Below is a small trained network, with its code and all its weights. Each question gives an input and a target symbol and asks what happens when units are switched off, that is, made to give their printed mean instead of their output.

import numpy as np


def w(rows, s, z=0):
    codes = np.array(rows[::2]) - 128.0
    scale = np.full(codes.shape[1], s)
    scale[-1] = z or s
    return codes * scale


def f(y):
    return y / 2 * (1 + np.tanh(0.7978845608 * (y + 0.044715 * y**3)))


def softmax(a):
    e = np.exp(a - a.max(-1, keepdims=True))
    return e / e.sum(-1, keepdims=True)


def log_softmax(a):
    a = a - a.max(-1, keepdims=True)
    return a - np.log(np.exp(a).sum(-1, keepdims=True))


def net(x, mask):
    ids = ['αβθμστψω'.index(c) for c in x.split()]
    T = len(ids)
    res = E[ids] + P[:T]
    u = 0
    for l in range(2):
        r = res
        for j in range(2):
            rows = slice(2 * j, 2 * j + 2)
            q, k, v = (r @ M[l][rows].T for M in (Q, K, V))
            z = softmax(np.where(np.tri(T) > 0, q @ k.T / 2**0.5, -1e9)) @ v
            o = O[l][rows]
            res = res + np.where(mask[u + j], z, o[:, -1]) @ o[:, :-1]
        u += 2
        y = f(res @ A[l][:, :-1].T + A[l][:, -1])
        res = res + np.where(mask[u : u + 4], y, B[l][:, -1]) @ B[l][:, :-1]
        u += 4
    return log_softmax(res[-1] @ U[:, :-1].T + U[:, -1])


Q, K, V, O, A, B = {}, {}, {}, {}, {}, {}
E = w([
[18,113,161,122,96],'α',
[64,78,75,35,120],'β',
[56,134,177,122,31],'θ',
[68,180,130,197,55],'μ',
[87,130,120,6,30],'σ',
[131,117,107,64,89],'τ',
[158,174,136,147,53],'ψ',
[117,151,142,159,146],'ω',
],0.013)
P = w([
[166,105,8,139,146],'0',
[108,173,157,124,108],'1',
[105,174,132,109,131],'2',
[110,181,151,71,95],'3',
[117,197,149,85,87],'4',
[110,200,152,55,72],'5',
],0.011)
Q[0] = w([
[86,245,128,103,90],'0.h1',
[134,144,105,139,91],'0.h1',
[142,185,117,142,129],'0.h2',
[113,188,121,76,113],'0.h2',
],0.012)
K[0] = w([
[141,89,28,98,112],'0.h1',
[198,216,37,171,111],'0.h1',
[14,3,131,85,119],'0.h2',
[253,104,7,165,108],'0.h2',
],0.0068)
V[0] = w([
[246,102,88,115,206],'0.h1',
[78,166,151,152,201],'0.h1',
[79,115,166,52,145],'0.h2',
[160,194,73,115,78],'0.h2',
],0.011)
O[0] = w([
[21,125,56,65,216,81],'0.h1',
[113,143,52,157,80,29],'0.h1',
[223,87,129,10,160,111],'0.h2',
[189,180,231,140,137,254],'0.h2',
],0.011,0.0078)
A[0] = w([
[131,102,103,128,121,18],'0.n1',
[120,247,91,150,96,253],'0.n2',
[150,184,103,172,82,93],'0.n3',
[111,135,150,114,132,82],'0.n4',
],0.014,0.0027)
B[0] = w([
[66,129,116,67,74,119],'0.n1',
[112,121,140,153,184,248],'0.n2',
[138,91,135,27,9,198],'0.n3',
[132,116,109,105,141,164],'0.n4',
],0.011,0.012)
Q[1] = w([
[81,135,213,116,114],'1.h1',
[172,114,129,139,53],'1.h1',
[46,16,2,217,128],'1.h2',
[135,98,71,73,100],'1.h2',
],0.007)
K[1] = w([
[135,46,2,105,120],'1.h1',
[94,162,130,183,90],'1.h1',
[194,196,216,60,184],'1.h2',
[143,166,155,125,57],'1.h2',
],0.0084)
V[1] = w([
[27,70,60,78,61],'1.h1',
[254,7,84,87,97],'1.h1',
[116,155,147,132,42],'1.h2',
[167,101,178,92,105],'1.h2',
],0.0088)
O[1] = w([
[145,255,56,136,171,72],'1.h1',
[247,124,147,90,91,149],'1.h1',
[148,138,203,193,133,218],'1.h2',
[160,145,119,214,229,254],'1.h2',
],0.0088,0.0058)
A[1] = w([
[87,227,79,3,141,251],'1.n1',
[10,226,35,124,89,199],'1.n2',
[10,51,197,162,95,247],'1.n3',
[150,177,162,199,110,44],'1.n4',
],0.0058,0.003)
B[1] = w([
[204,72,115,133,254,203],'1.n1',
[203,88,109,124,74,206],'1.n2',
[210,106,127,205,98,254],'1.n3',
[100,195,128,129,172,194],'1.n4',
],0.0076,0.0099)
U = w([
[251,159,115,196,141,206],'α',
[172,131,188,86,125,142],'β',
[176,196,130,64,52,127],'θ',
[206,128,55,142,45,95],'μ',
[185,215,97,117,170,94],'σ',
[108,127,166,166,127,82],'τ',
[83,169,159,68,176,170],'ψ',
[153,255,150,145,146,2],'ω',
],0.0057,0.0064)

Each question gives the input, a string of symbols that net reads in full, and the target symbol t.
The units are the heads (2 rows each of Q, K, V and O) and the neurons (one row each of A and B). Each row of codes is followed by its name. A weight is (code - 128) times the scale printed after its matrix; where a second scale follows, it is the last column's (O, A, B and U).
mask holds one flag per unit, layer by layer, with each layer's heads first. A switched-off unit (its flag False) gives its mean, the last column of its rows in O or B, instead of its output. The means were averaged over made-up inputs and are rounded, as every weight is.
A unit's drop is (log p(t) with every unit on - log p(t) with that unit switched off) / (log p(t) with every unit on - log p(t) with every unit switched off).
The circuit of an input: a set's keep is (log p(t) with only the set's units on - log p(t) with every unit switched off) / (log p(t) with every unit on - log p(t) with every unit switched off). Starting from all 12 units, units are removed one at a time, each time the one whose removal leaves the highest keep (on an exact tie, the one counted first), for as long as the keep stays at least 0.8.
circuit, biggest first: the units of the circuit, biggest drop first
unit that matters most: the unit with the biggest drop
top k neurons: the k neurons with the biggest drops, biggest first
k most important neurons of layer l: the k neurons of layer l with the biggest drops, biggest first
which heads matter: for each layer, one digit per head in row order, 1 if its drop is at least 0.15 and else 0, layers parted by /
input α ψ β θ μ, target θ: unit that matters most	0.n3
input ψ τ ω, target τ: circuit, biggest first	1.h1; 0.h2
input μ μ α, target ω: which heads matter	11 / 11
input α ψ α ψ ω α, target θ: circuit, biggest first	0.h1; 0.n3; 1.n1
input ψ β θ ψ τ σ, target τ: which heads matter	11 / 10
input β σ σ, target σ: circuit, biggest first	0.h1; 1.h1; 1.n1; 1.h2
input τ α μ β θ σ, target ψ: circuit, biggest first	0.h1; 0.n3
input μ ψ σ σ ψ, target ω: top 2 neurons	0.n3; 1.n4
input μ σ β, target ω: top 3 neurons	0.n3; 1.n4; 1.n3
input τ θ τ, target ψ: circuit, biggest first	0.h1; 1.n3; 1.h2
input ψ σ μ, target τ: which heads matter	11 / 10
input β ω ω, target σ: which heads matter	10 / 10
input ω σ σ ψ σ σ, target μ: top 3 neurons	1.n2; 1.n3; 0.n3
input σ ψ α ψ, target β: which heads matter	01 / 10
input β τ ψ μ σ ω, target σ: 2 most important neurons of layer 1	1.n3; 1.n1
input ω μ ψ ψ θ, target μ: 3 most important neurons of layer 1	1.n2; 1.n3; 1.n4
input ψ ω α μ σ ψ, target τ: unit that matters most	1.h1
input ω σ α, target μ: top 2 neurons	1.n2; 1.n3
input β μ ω σ τ α, target σ: top 2 neurons	1.n1; 1.n3
input α α σ ψ, target θ: unit that matters most	0.n3
